Below are the code and all the weights of a small trained network. Each question names an input and a class and asks about switching units off, where a switched-off unit gives its printed mean instead of its output.

import numpy as np


def w(rows, s, z=0):
    codes = np.array(rows[::2]) - 128.0
    scale = np.full(codes.shape[1], s)
    scale[-1] = z or s
    return codes * scale


def f(y):
    return y / 2 * (1 + np.tanh(0.7978845608 * (y + 0.044715 * y**3)))


def log_softmax(a):
    a = a - a.max(-1, keepdims=True)
    return a - np.log(np.exp(a).sum(-1, keepdims=True))


def net(x, mask):
    res = np.array(x, float).reshape(1, 8) / 4 @ E
    y = f(res @ A[0][:, :-1].T + A[0][:, -1])
    res = res + np.where(mask, y, B[0][:, -1]) @ B[0][:, :-1]
    return log_softmax(res[-1] @ U[:, :-1].T + U[:, -1])


A, B = {}, {}
E = w([
[184,201,123,199,102,172,3],'x0',
[115,114,58,172,31,212,216],'x1',
[181,61,202,79,103,221,105],'x2',
[126,129,127,131,128,126,127],'x3',
[135,128,128,130,129,127,134],'x4',
[159,210,181,82,16,61,162],'x5',
[156,37,58,102,66,57,52],'x6',
[126,126,131,130,126,128,123],'x7',
],0.0054)
A[0] = w([
[163,146,75,198,8,179,226,80],'neuron 0',
[89,202,206,222,211,193,190,98],'neuron 1',
[208,180,106,222,94,155,29,78],'neuron 2',
[149,238,92,185,124,203,15,171],'neuron 3',
[84,210,16,207,158,21,179,178],'neuron 4',
[211,52,35,152,96,60,99,111],'neuron 5',
[200,141,249,63,227,44,68,94],'neuron 6',
[139,124,86,158,64,199,194,42],'neuron 7',
[143,87,164,122,27,215,152,128],'neuron 8',
[112,220,207,170,191,181,195,63],'neuron 9',
[145,191,202,89,26,57,159,51],'neuron 10',
[197,31,224,39,99,223,102,206],'neuron 11',
[97,120,102,108,125,124,166,2],'neuron 12',
[166,30,56,148,83,59,62,71],'neuron 13',
[110,70,136,30,162,122,226,51],'neuron 14',
[67,62,83,178,236,182,95,77],'neuron 15',
[102,34,109,205,241,162,102,81],'neuron 16',
[161,201,151,82,72,99,147,32],'neuron 17',
[21,69,148,46,147,112,199,42],'neuron 18',
[129,162,223,74,231,37,60,108],'neuron 19',
[124,196,208,81,24,69,143,59],'neuron 20',
[167,60,97,121,168,103,208,235],'neuron 21',
[68,205,30,194,155,18,156,84],'neuron 22',
[103,101,112,78,160,104,243,185],'neuron 23',
[136,35,80,127,52,65,80,111],'neuron 24',
[83,54,80,182,253,177,91,62],'neuron 25',
[151,224,187,181,215,184,212,77],'neuron 26',
[117,202,184,114,183,179,177,65],'neuron 27',
[192,209,116,211,98,191,22,49],'neuron 28',
[91,201,22,212,164,19,164,77],'neuron 29',
],0.0049,0.0061)
B[0] = w([
[29,51,44,176,122,164,65,175],'neuron 0',
[106,90,173,55,60,107,60,186],'neuron 1',
[114,63,161,164,143,45,212,173],'neuron 2',
[107,125,178,154,124,35,191,247],'neuron 3',
[160,138,171,142,177,201,61,236],'neuron 4',
[94,121,188,45,83,132,101,166],'neuron 5',
[64,62,26,200,106,185,107,183],'neuron 6',
[115,8,25,133,98,152,103,127],'neuron 7',
[122,120,102,134,182,154,80,177],'neuron 8',
[144,74,157,29,64,104,62,157],'neuron 9',
[227,198,29,129,50,165,196,150],'neuron 10',
[171,172,149,169,198,172,89,255],'neuron 11',
[192,2,73,89,136,115,182,96],'neuron 12',
[112,106,192,35,40,122,104,155],'neuron 13',
[189,61,164,169,138,64,160,137],'neuron 14',
[192,193,63,100,29,109,188,158],'neuron 15',
[195,206,53,117,35,137,184,160],'neuron 16',
[219,104,28,89,67,144,226,116],'neuron 17',
[194,18,126,169,154,38,224,133],'neuron 18',
[50,59,38,186,76,190,145,186],'neuron 19',
[210,192,36,122,57,175,192,152],'neuron 20',
[109,176,180,157,116,89,120,238],'neuron 21',
[192,84,148,140,161,205,105,166],'neuron 22',
[102,143,171,162,126,92,154,209],'neuron 23',
[109,137,181,62,101,123,106,167],'neuron 24',
[203,208,42,88,30,134,191,159],'neuron 25',
[113,74,168,35,45,112,86,168],'neuron 26',
[145,41,142,59,51,129,81,135],'neuron 27',
[161,29,156,172,160,23,240,167],'neuron 28',
[228,73,149,130,197,206,81,163],'neuron 29',
],0.0086,0.0046)
U = w([
[231,208,34,100,49,131,194,75],'0',
[106,150,148,136,121,126,121,250],'1',
[109,70,179,7,68,122,88,59],'2',
[36,33,17,184,124,171,117,46],'3',
[169,61,168,165,156,40,219,48],'4',
[94,192,140,129,140,123,118,208],'5',
[112,185,143,129,137,130,121,194],'6',
[235,110,156,132,200,216,86,12],'7',
],0.012,0.011)

Each question gives the input, the list of numbers given to net, and the class t.
The units are the neurons (one row each of A and B). Each row of codes is followed by its name. A weight is (code - 128) times the scale printed after its matrix; where a second scale follows, it is the last column's (A, B and U).
mask holds one flag per neuron, in row order. A switched-off neuron (its flag False) gives its mean, the last column of its row in B, instead of its output. The means were averaged over made-up inputs and are rounded, as every weight is.
A unit's drop is (log p(t) with every unit on - log p(t) with that unit switched off) / (log p(t) with every unit on - log p(t) with every unit switched off).
The circuit of an input: a set's keep is (log p(t) with only the set's units on - log p(t) with every unit switched off) / (log p(t) with every unit on - log p(t) with every unit switched off). Starting from the 12 units with the biggest drops (on a tie, the unit counted first), units are removed one at a time, each time the one whose removal leaves the highest keep (on an exact tie, the one counted first), for as long as the keep stays at least 0.8.
units of the circuit, in order: the units of the circuit, biggest drop first
unit that matters most: the unit with the biggest drop
k most important neurons: the k neurons with the biggest drops, biggest first
input [3,-6,-2,-6,-3,-3,3,-3], class 3: 2 most important neurons	neuron 19; neuron 6
input [4,7,6,5,1,1,0,-5], class 3: unit that matters most	neuron 0
input [-7,2,-2,-7,-3,-4,3,-1], class 4: 2 most important neurons	neuron 18; neuron 14
input [-4,-8,-3,-8,-3,5,-6,-4], class 3: 2 most important neurons	neuron 19; neuron 6
input [5,7,-7,-1,7,-7,-8,-2], class 2: 2 most important neurons	neuron 1; neuron 26
input [8,-4,-4,7,-5,-6,-4,-5], class 4: units of the circuit, in order	neuron 28; neuron 3
input [2,-2,4,1,2,6,-4,6], class 0: units of the circuit, in order	neuron 20; neuron 10
input [-3,-1,-8,-3,-3,-1,1,-5], class 7: units of the circuit, in order	neuron 29; neuron 4
input [0,6,2,-6,3,-4,-6,-2], class 2: units of the circuit, in order	neuron 1; neuron 26
input [8,-5,-2,-5,-4,1,4,7], class 4: 3 most important neurons	neuron 28; neuron 2; neuron 3
input [-2,2,6,4,-7,7,2,-1], class 0: 2 most important neurons	neuron 10; neuron 20
input [8,0,-8,5,-3,-5,0,-5], class 4: 3 most important neurons	neuron 3; neuron 28; neuron 2
input [0,-7,6,7,-2,0,-2,2], class 3: units of the circuit, in order	neuron 6; neuron 19
input [6,7,7,-6,5,5,-7,-3], class 2: units of the circuit, in order	neuron 26; neuron 9
input [-5,-5,-1,-2,-4,-7,-5,2], class 0: units of the circuit, in order	neuron 25; neuron 16
input [1,1,7,-8,-2,8,4,7], class 0: units of the circuit, in order	neuron 10
input [-8,-6,2,1,-8,-5,-8,3], class 2: 3 most important neurons	neuron 1; neuron 26; neuron 9
input [8,-1,-8,2,-4,-5,1,4], class 4: units of the circuit, in order	neuron 3; neuron 28
input [8,-2,-5,4,8,-5,8,-6], class 2: 3 most important neurons	neuron 13; neuron 5; neuron 24
input [-1,6,8,5,3,-4,5,-5], class 7: units of the circuit, in order	neuron 11
input [-3,8,-3,-8,0,4,-6,5], class 3: 2 most important neurons	neuron 0; neuron 7
input [-4,8,-5,6,0,1,-5,-4], class 3: 2 most important neurons	neuron 0; neuron 7
input [8,-8,7,2,-1,3,-6,5], class 3: 2 most important neurons	neuron 6; neuron 19
